Here is a tiny trained network, its code and every weight. The questions are about switching its units off for an input and a class, where a switched-off unit gives its printed mean instead of its output.

import numpy as np


def w(rows, s, z=0):
    codes = np.array(rows[::2]) - 128.0
    scale = np.full(codes.shape[1], s)
    scale[-1] = z or s
    return codes * scale


def f(y):
    return y / 2 * (1 + np.tanh(0.7978845608 * (y + 0.044715 * y**3)))


def log_softmax(a):
    a = a - a.max(-1, keepdims=True)
    return a - np.log(np.exp(a).sum(-1, keepdims=True))


def net(x, mask):
    res = np.array(x, float).reshape(1, 5) / 4 @ E
    y = f(res @ A[0][:, :-1].T + A[0][:, -1])
    res = res + np.where(mask, y, B[0][:, -1]) @ B[0][:, :-1]
    return log_softmax(res[-1] @ U[:, :-1].T + U[:, -1])


A, B = {}, {}
E = w([
[94,174,84,85,114,177,1,70],'x0',
[74,205,103,192,156,108,100,204],'x1',
[128,124,129,133,128,132,124,130],'x2',
[212,118,41,71,55,101,102,171],'x3',
[126,126,135,122,127,138,125,136],'x4',
],0.0092)
A[0] = w([
[96,182,88,179,133,100,117,247,173],'n0',
[130,62,171,105,120,164,118,23,214],'n1',
[98,161,134,146,127,132,114,132,141],'n2',
[61,168,162,125,150,146,79,35,136],'n3',
[150,118,123,111,131,143,127,126,145],'n4',
[127,144,105,77,113,136,87,82,166],'n5',
[80,187,120,159,141,142,81,138,164],'n6',
[186,66,126,86,129,138,159,96,252],'n7',
[166,111,117,121,146,123,142,162,147],'n8',
[85,112,219,191,156,117,230,110,247],'n9',
[139,162,69,96,111,146,60,110,84],'n10',
[172,155,52,67,104,126,71,143,47],'n11',
[191,121,90,134,124,95,166,207,159],'n12',
[186,79,124,104,109,91,158,172,141],'n13',
[68,175,147,168,140,135,123,134,154],'n14',
[170,103,145,100,115,126,144,111,209],'n15',
],0.013,0.0045)
B[0] = w([
[159,251,193,186,132,154,166,121,219],'n0',
[175,79,173,65,151,201,148,68,196],'n1',
[90,147,112,136,133,128,127,134,158],'n2',
[56,117,95,112,124,229,136,78,210],'n3',
[129,110,125,122,116,123,127,140,136],'n4',
[159,75,124,121,202,153,129,129,180],'n5',
[29,133,87,148,151,123,114,132,199],'n6',
[125,52,88,104,34,104,104,146,190],'n7',
[138,144,121,138,85,126,142,122,146],'n8',
[187,90,141,99,231,36,104,168,248],'n9',
[114,137,147,119,191,41,121,142,191],'n10',
[186,114,164,138,169,45,138,174,193],'n11',
[169,193,153,160,47,184,145,116,184],'n12',
[124,106,100,155,23,134,123,153,174],'n13',
[70,149,89,162,142,91,113,144,191],'n14',
[122,78,99,114,82,117,118,145,163],'n15',
],0.021,0.016)
U = w([
[160,55,153,56,151,60,109,137,223],'0',
[125,159,147,182,195,66,124,187,238],'1',
[124,87,117,109,158,255,138,74,121],'2',
[18,150,58,160,122,140,107,104,16],'3',
[126,84,74,136,49,143,125,152,120],'4',
[146,178,173,169,79,168,175,123,11],'5',
],0.0088,0.0011)

Each question gives the input, the list of numbers given to net, and the class t.
The units are the neurons (one row each of A and B). Each row of codes is followed by its name. A weight is (code - 128) times the scale printed after its matrix; where a second scale follows, it is the last column's (A, B and U).
mask holds one flag per neuron, in row order. A switched-off neuron (its flag False) gives its mean, the last column of its row in B, instead of its output. The means were averaged over made-up inputs and are rounded, as every weight is.
A unit's drop is (log p(t) with every unit on - log p(t) with that unit switched off) / (log p(t) with every unit on - log p(t) with every unit switched off).
The circuit of an input: a set's keep is (log p(t) with only the set's units on - log p(t) with every unit switched off) / (log p(t) with every unit on - log p(t) with every unit switched off). Starting from the 12 units with the biggest drops (on a tie, the unit counted first), units are removed one at a time, each time the one whose removal leaves the highest keep (on an exact tie, the one counted first), for as long as the keep stays at least 0.8.
circuit, biggest first: the units of the circuit, biggest drop first
top k neurons: the k neurons with the biggest drops, biggest first
drop of u: that unit's drop, to one decimal
input [-7,-8,6,1,2], class 4: circuit, biggest first : [n13]
input [1,-1,-3,0,3], class 2: top 3 neurons : [n9; n11; n10]
input [0,3,-4,5,8], class 5: top 2 neurons : [n9; n12]
input [0,6,-5,3,-1], class 5: top 3 neurons : [n9; n0; n12]
input [8,0,-3,0,-1], class 2: top 3 neurons : [n3; n9; n5]
input [-7,0,-1,8,-3], class 4: top 3 neurons : [n13; n7; n15]
input [1,-6,2,-5,1], class 2: top 4 neurons : [n1; n3; n11; n10]
input [1,-7,-3,-2,-3], class 2: top 2 neurons : [n1; n11]
input [1,-1,7,-5,-6], class 2: top 2 neurons : [n3; n11]
input [0,-4,-4,-8,4], class 0: top 3 neurons : [n9; n0; n12]
input [8,-1,-2,-1,-4], class 2: top 2 neurons : [n3; n9]
input [1,1,-7,-7,-4], class 3: top 2 neurons : [n3; n11]
input [2,1,0,0,-3], class 3: top 4 neurons : [n9; n1; n11; n0]
input [0,1,8,8,-1], class 5: circuit, biggest first : [n12]
input [0,3,-2,8,8], class 5: top 2 neurons : [n9; n12]
input [7,1,-7,8,4], class 1: drop of n7 : 0.3
input [-3,6,-2,5,-5], class 5: drop of n3 : 0.0
input [-8,-4,6,2,6], class 4: drop of n13 : 0.2
